Each row is followed by its group and then its class within the group.
-4,3,3,-5,-2,2,4,11,4,4,-7,-2,2,1,2,6,48,3,-10,-4
(53) Nz
-3,9,-1,-3,-1,10,8,10,-3,-1,-18,1,1,0,6,-2,49,-4,0,0
(53) Nz
-4,4,-2,-13,3,5,10,12,-6,-3,-14,5,1,4,-4,-4,50,-2,-5,-8
(53) LF
-2,4,0,2,1,1,10,8,-7,0,9,0,5,2,-5,-10,42,0,0,-5
(53) Nz
1,-2,7,-8,1,-1,7,14,-10,1,-5,-3,8,10,1,3,38,-4,2,-8
(53) Nz
-13,3,4,-6,-11,3,9,15,2,3,-15,8,3,6,-2,-4,49,0,0,1
(53) LF
3,1,2,-10,2,0,10,10,-4,4,-10,7,9,18,7,-4,45,-8,-7,-9
(53) LF
-3,2,2,-6,0,2,4,13,-6,3,-6,0,3,7,3,-6,45,-3,-4,-4
(53) LF
-2,4,-1,-4,-1,8,2,15,-9,0,2,-3,7,7,-10,2,27,-8,-1,-8
(64) GQ
-4,-2,3,-2,6,-5,4,13,-3,2,-3,6,4,23,-7,0,20,-13,-12,-16
(64) FJ
-2,5,5,-4,2,3,5,7,7,1,-6,-3,2,5,-2,-1,24,2,-2,-5
(53) LF
-3,1,3,-10,3,-1,2,11,-12,2,-12,0,3,2,-3,7,42,-4,-10,1
(53) LF
3,3,-3,-1,-4,0,5,13,2,-5,1,0,1,7,4,0,40,-2,-2,-3
(53) Nz
-2,4,1,-7,1,1,-1,16,-5,0,-2,3,-4,8,4,-1,30,-11,-9,-8
(64) GQ
0,-2,9,-7,2,-1,3,8,-3,0,-4,3,-2,8,-8,-3,19,-8,-2,-6
(64) GQ
2,2,3,-1,-2,4,5,14,1,-1,3,0,4,4,4,-6,43,-2,-23,-4
(53) Nz
-4,-2,3,-2,-2,1,5,6,4,0,3,2,8,1,5,0,49,0,-5,-7
(53) Nz
2,2,0,-4,-1,-2,-1,20,18,2,1,2,0,-1,-8,7,15,-8,-6,-8
(64) FJ
2,-2,-4,-3,2,-2,4,14,2,7,0,3,5,10,-8,-4,19,-4,-3,-9
(64) GQ
-3,-5,4,-5,-2,-2,2,8,-15,3,-12,0,2,5,7,3,46,0,-1,-5
(53) LF
6,0,-5,-2,-4,-1,3,14,-2,-1,17,-1,2,3,-3,0,18,-9,2,-6
(64) FJ
-5,7,-5,8,2,9,7,5,-2,1,4,-4,4,6,6,-3,27,-2,-4,-3
(53) Nz
-4,2,-7,-5,0,-1,1,18,4,0,1,4,2,3,-23,2,19,-5,-11,-6
(64) FJ
2,5,4,2,-5,-1,5,8,-1,4,-1,-2,-10,3,5,-4,43,-1,-5,-4
(53) Nz
2,5,2,-4,5,2,5,1,-7,4,0,4,1,2,8,-10,30,-1,-5,-7
(53) LF
-2,-1,2,-7,-2,-2,-3,19,-9,2,6,2,5,15,-2,12,24,-6,-3,-14
(64) GQ
3,-4,0,-14,-10,5,2,29,-6,5,3,2,5,6,-15,2,29,-8,-4,-21
(64) GQ
-5,0,-4,-2,2,-1,16,6,-5,0,-12,3,1,8,2,-6,42,-6,-5,-1
(53) LF
2,0,7,-12,2,-1,6,15,-4,4,4,-8,12,-1,3,-5,37,-1,-9,-4
(53) LF
7,5,-1,-7,-5,-3,13,23,0,2,2,4,11,6,-8,-7,26,-8,-5,-6
(64) GQ
1,8,-1,-3,-8,-2,5,12,2,3,-2,2,7,11,16,-1,30,-8,2,-9
(64) GQ
-6,2,3,-5,9,2,7,10,-7,-6,-4,1,13,6,2,-3,35,-4,-8,2
(53) Nz
-1,-1,4,5,0,0,0,7,-4,3,6,-4,3,3,4,-5,36,-3,-5,-6
(53) Nz
2,8,3,-4,-1,-2,9,9,-13,1,-7,4,4,6,3,-3,42,2,-3,-1
(53) LF
0,-2,1,-3,-6,-4,0,16,7,2,13,4,3,6,-1,-5,31,1,4,-9
(64) GQ
-3,7,4,-9,3,2,8,11,-11,1,4,-4,3,2,3,-7,43,-4,-7,-3
(53) Nz
-2,2,0,-3,2,2,9,19,-5,2,-6,2,6,4,19,-7,40,-1,-2,-3
(53) LF
-3,5,0,-14,3,8,5,15,6,2,-20,-2,2,9,4,-7,40,-1,-3,-4
(53) LF
-7,1,7,-7,-1,6,4,14,-8,4,-1,-1,8,-6,-1,-3,48,3,-3,-3
(53) LF
1,7,2,-2,2,0,8,13,-1,3,15,7,7,1,5,-4,32,1,-10,-6
(53) Nz
8,-4,-1,-3,-2,-3,-2,1,1,-9,-1,2,3,6,-6,0,15,-12,0,-9
(64) GQ
0,7,-2,-3,-1,5,6,9,-4,1,-8,9,2,1,2,-15,44,-4,-9,-2
(53) LF

Each row is followed by its group and then its class within the group.
2,-4,2,-5,-4,7,-7,4,12,0,1,1,2,1,3,1,-1,4,0,3
HF V
-1,2,2,0,0,0,-7,-1,5,-2,3,3,1,6,3,-1,-4,17,-1,-2
ZB B
-1,-4,-5,-5,-1,11,-3,-2,7,-2,5,4,2,7,3,0,-3,2,0,5
HF V
-1,0,1,0,-5,-4,-5,-6,0,-1,-1,0,3,1,-1,1,-2,15,0,2
ZB B
-1,-1,5,-2,-4,5,-2,-6,-1,-4,2,4,4,7,0,0,-1,20,2,3
ZB B
-1,1,5,-1,-2,1,-3,-1,-3,-3,1,4,5,3,0,0,-9,16,4,8
ZB B
